Below is a small trained network, with its code and all its weights. Each question gives an input and a target symbol and asks what happens when units are switched off, that is, made to give their printed mean instead of their output.

import numpy as np


def w(rows, s, z=0):
    codes = np.array(rows[::2]) - 128.0
    scale = np.full(codes.shape[1], s)
    scale[-1] = z or s
    return codes * scale


def f(y):
    return np.maximum(y, 0)


def softmax(a):
    e = np.exp(a - a.max(-1, keepdims=True))
    return e / e.sum(-1, keepdims=True)


def log_softmax(a):
    a = a - a.max(-1, keepdims=True)
    return a - np.log(np.exp(a).sum(-1, keepdims=True))


def net(x, mask):
    ids = ['ΓΔΨαβεζλπτ'.index(c) for c in x.split()]
    T = len(ids)
    res = E[ids] + P[:T]
    u = 0
    for l in range(3):
        q, k, v = (res @ M[l].T for M in (Q, K, V))
        z = softmax(np.where(np.tri(T) > 0, q @ k.T / 4**0.5, -1e9)) @ v
        res = res + np.where(mask[u], z, O[l][:, -1]) @ O[l][:, :-1]
        u += 1
        y = f(res @ A[l][:, :-1].T + A[l][:, -1])
        res = res + np.where(mask[u : u + 8], y, B[l][:, -1]) @ B[l][:, :-1]
        u += 8
    return log_softmax(res[-1] @ U[:, :-1].T + U[:, -1])


Q, K, V, O, A, B = {}, {}, {}, {}, {}, {}
E = w([
[181,159,196,173,164,81],'Γ',
[190,81,120,190,82,74],'Δ',
[154,118,68,77,89,123],'Ψ',
[138,138,65,253,2,179],'α',
[187,232,163,111,207,153],'β',
[84,148,55,128,93,182],'ε',
[91,157,142,55,174,93],'ζ',
[196,172,185,91,22,67],'λ',
[215,139,82,155,189,167],'π',
[108,96,134,162,192,64],'τ',
],0.016)
P = w([
[127,110,150,121,149,175],'0',
[113,132,108,145,143,75],'1',
[157,69,227,87,16,191],'2',
[141,163,82,145,144,55],'3',
[191,64,228,97,12,182],'4',
[146,195,58,149,137,41],'5',
[189,39,225,85,12,170],'6',
[153,225,39,155,136,27],'7',
[209,38,217,71,34,176],'8',
[161,245,14,159,146,17],'9',
],0.011)
Q[0] = w([
[210,120,162,103,98,111],'0.h1',
[248,127,92,73,128,61],'0.h1',
[51,97,181,109,90,174],'0.h1',
[185,142,126,146,117,30],'0.h1',
],0.011)
K[0] = w([
[137,190,58,158,114,95],'0.h1',
[197,255,46,77,140,15],'0.h1',
[83,103,211,119,38,217],'0.h1',
[191,140,112,171,123,22],'0.h1',
],0.008)
V[0] = w([
[92,138,148,193,5,158],'0.h1',
[202,177,136,185,34,172],'0.h1',
[139,2,121,108,244,165],'0.h1',
[99,237,129,139,105,94],'0.h1',
],0.0047)
O[0] = w([
[202,123,115,163,165,124,73],'0.h1',
[177,58,185,118,223,81,222],'0.h1',
[148,56,165,180,253,57,3],'0.h1',
[70,155,193,207,190,87,230],'0.h1',
],0.0049,0.0033)
A[0] = w([
[124,31,151,131,130,183,129],'0.n1',
[162,126,106,67,78,211,118],'0.n2',
[134,153,44,103,135,70,132],'0.n3',
[102,197,152,114,113,90,168],'0.n4',
[128,138,196,172,107,213,63],'0.n5',
[89,112,66,100,205,134,195],'0.n6',
[111,64,190,29,94,239,2],'0.n7',
[186,84,200,154,160,254,53],'0.n8',
],0.008,0.0069)
B[0] = w([
[200,119,155,20,172,184,201],'0.n1',
[65,66,168,144,165,77,204],'0.n2',
[134,58,11,185,199,67,244],'0.n3',
[199,122,157,17,173,78,252],'0.n4',
[137,89,128,121,170,46,185],'0.n5',
[156,54,76,77,184,184,190],'0.n6',
[219,106,137,250,110,111,172],'0.n7',
[110,95,156,82,2,56,229],'0.n8',
],0.0069,0.0046)
Q[1] = w([
[4,156,117,151,178,153],'1.h1',
[81,134,150,117,135,131],'1.h1',
[193,107,169,112,120,92],'1.h1',
[83,138,137,119,101,162],'1.h1',
],0.015)
K[1] = w([
[129,26,216,87,115,254],'1.h1',
[100,112,184,121,141,112],'1.h1',
[171,170,66,127,151,108],'1.h1',
[115,74,132,99,92,128],'1.h1',
],0.011)
V[1] = w([
[83,112,126,189,169,133],'1.h1',
[47,87,132,129,150,70],'1.h1',
[255,145,156,115,35,161],'1.h1',
[193,141,126,98,95,155],'1.h1',
],0.0054)
O[1] = w([
[195,133,58,178,136,151,8],'1.h1',
[196,161,92,107,121,132,179],'1.h1',
[1,34,114,145,183,58,2],'1.h1',
[31,120,91,78,181,106,163],'1.h1',
],0.0075,0.00054)
A[1] = w([
[49,145,46,211,187,218,169],'1.n1',
[161,147,198,145,2,116,1],'1.n2',
[114,190,127,41,144,153,64],'1.n3',
[124,166,180,167,223,114,116],'1.n4',
[51,89,28,151,74,151,99],'1.n5',
[91,120,46,31,100,179,134],'1.n6',
[161,149,109,124,125,57,146],'1.n7',
[111,29,148,114,75,231,57],'1.n8',
],0.0076,0.0031)
B[1] = w([
[70,200,64,68,66,233,165],'1.n1',
[97,140,81,80,244,213,254],'1.n2',
[162,108,133,188,211,146,142],'1.n3',
[171,215,185,104,101,99,179],'1.n4',
[183,126,151,140,59,127,161],'1.n5',
[255,184,224,6,77,61,157],'1.n6',
[66,75,137,173,101,36,248],'1.n7',
[110,226,233,92,206,24,186],'1.n8',
],0.0067,0.0079)
Q[2] = w([
[170,169,254,53,227,79],'2.h1',
[19,206,20,235,114,150],'2.h1',
[12,228,90,147,22,157],'2.h1',
[219,28,221,17,135,17],'2.h1',
],0.0075)
K[2] = w([
[85,249,82,131,166,84],'2.h1',
[160,24,229,160,153,193],'2.h1',
[132,75,231,64,93,182],'2.h1',
[139,189,46,155,125,1],'2.h1',
],0.0083)
V[2] = w([
[76,100,82,159,2,154],'2.h1',
[110,141,30,17,180,162],'2.h1',
[168,38,98,110,136,120],'2.h1',
[130,101,86,202,244,163],'2.h1',
],0.007)
O[2] = w([
[206,103,116,84,83,23,2],'2.h1',
[70,219,64,138,113,92,98],'2.h1',
[89,128,49,2,90,166,161],'2.h1',
[135,138,93,116,240,89,91],'2.h1',
],0.0095,0.0099)
A[2] = w([
[97,220,211,178,92,76,111],'2.n1',
[117,198,152,130,169,216,1],'2.n2',
[94,187,150,94,213,123,40],'2.n3',
[1,49,75,204,201,139,140],'2.n4',
[88,71,135,168,126,228,130],'2.n5',
[166,112,151,173,103,55,128],'2.n6',
[112,175,184,25,172,98,33],'2.n7',
[119,133,89,180,197,30,167],'2.n8',
],0.0083,0.0081)
B[2] = w([
[142,142,145,90,139,74,224],'2.n1',
[194,90,125,158,46,87,221],'2.n2',
[101,108,80,177,114,114,220],'2.n3',
[190,66,120,77,141,114,228],'2.n4',
[105,219,148,181,137,78,240],'2.n5',
[94,134,101,198,128,252,223],'2.n6',
[60,104,52,168,142,116,225],'2.n7',
[123,108,208,110,99,168,253],'2.n8',
],0.011,0.0074)
U = w([
[137,187,171,162,172,141,254],'Γ',
[169,108,128,89,195,78,144],'Δ',
[81,179,129,86,126,240,138],'Ψ',
[134,71,115,200,87,156,75],'α',
[165,126,104,209,136,3,64],'β',
[189,181,122,118,87,42,178],'ε',
[112,170,93,222,78,123,90],'ζ',
[69,107,148,160,77,55,10],'λ',
[59,138,82,184,198,122,117],'π',
[220,187,68,158,203,163,205],'τ',
],0.0078,0.005)

Each question gives the input, a string of symbols that net reads in full, and the target symbol t.
The units are the heads (4 rows each of Q, K, V and O) and the neurons (one row each of A and B). Each row of codes is followed by its name. A weight is (code - 128) times the scale printed after its matrix; where a second scale follows, it is the last column's (O, A, B and U).
mask holds one flag per unit, layer by layer, with each layer's heads first. A switched-off unit (its flag False) gives its mean, the last column of its rows in O or B, instead of its output. The means were averaged over made-up inputs and are rounded, as every weight is.
A unit's drop is (log p(t) with every unit on - log p(t) with that unit switched off) / (log p(t) with every unit on - log p(t) with every unit switched off).
The circuit of an input: a set's keep is (log p(t) with only the set's units on - log p(t) with every unit switched off) / (log p(t) with every unit on - log p(t) with every unit switched off). Starting from the 12 units with the biggest drops (on a tie, the unit counted first), units are removed one at a time, each time the one whose removal leaves the highest keep (on an exact tie, the one counted first), for as long as the keep stays at least 0.8.
units of the circuit, in order: the units of the circuit, biggest drop first
most important unit: the unit with the biggest drop
k most important neurons: the k neurons with the biggest drops, biggest first
k most important neurons of layer l: the k neurons of layer l with the biggest drops, biggest first
input Δ λ τ, target λ: units of the circuit, in order	[1.h1; 2.h1]
input Γ Γ Ψ Γ ε Δ ε π Γ, target π: 2 most important neurons	[2.n7; 0.n3]
input Δ Γ ε Γ Δ Γ Γ Δ β Γ, target Γ: units of the circuit, in order	[2.h1; 2.n8]
input π Γ Ψ Δ Γ π Δ τ Ψ, target τ: most important unit	1.h1
input π β τ Δ τ π ζ λ, target λ: units of the circuit, in order	[1.h1; 0.n6; 2.h1]
input Δ ζ α λ Γ Δ Γ Ψ λ, target Ψ: units of the circuit, in order	[1.n2; 0.n3]
input Γ π π ε Γ α Ψ ε Δ, target ε: units of the circuit, in order	[0.n3; 2.h1; 1.h1]
input τ ζ Δ β τ Γ π π λ, target π: units of the circuit, in order	[2.h1; 0.n3; 2.n7]
input Γ Γ Ψ Γ Γ Ψ Ψ, target Ψ: units of the circuit, in order	[0.n3; 2.h1; 2.n2]
input Γ Γ τ Γ ε Δ Γ ε, target Ψ: units of the circuit, in order	[1.n1; 0.n8; 2.h1]
input Δ ζ Δ Γ Γ Γ λ, target Γ: units of the circuit, in order	[2.h1; 2.n5; 1.n4; 0.n8]
input β Γ ε π α ε Δ, target ε: units of the circuit, in order	[2.h1; 1.h1; 0.n3]
input ζ Ψ ε ζ τ λ, target λ: units of the circuit, in order	[1.h1; 2.h1]
input λ Γ Γ ζ Δ, target ζ: units of the circuit, in order	[2.h1; 0.n4; 2.n5]
input Γ Γ π ε α Ψ Γ π Ψ Δ, target α: most important unit	2.n6
input Δ Γ Γ ζ Γ, target ζ: 2 most important neurons of layer 0	[0.n3; 0.n4]
input π Δ Δ π Γ π Γ λ Γ, target λ: 2 most important neurons	[0.n4; 0.n6]
input ζ π α, target π: 2 most important neurons	[1.n8; 1.n2]
input π α τ Γ Ψ, target Γ: 2 most important neurons of layer 1	[1.n4; 1.n2]
input Ψ ε Γ Γ Ψ π Γ Ψ π, target Ψ: 3 most important neurons	[1.n6; 0.n3; 0.n4]
input Γ α π Γ, target Γ: most important unit	1.n2
input Δ π Γ β π Δ, target α: 2 most important neurons of layer 1	[1.n2; 1.n7]
input ε ε Γ, target ε: 2 most important neurons	[1.n1; 0.n6]
input Ψ β π Γ τ, target Γ: 2 most important neurons	[1.n2; 2.n5]
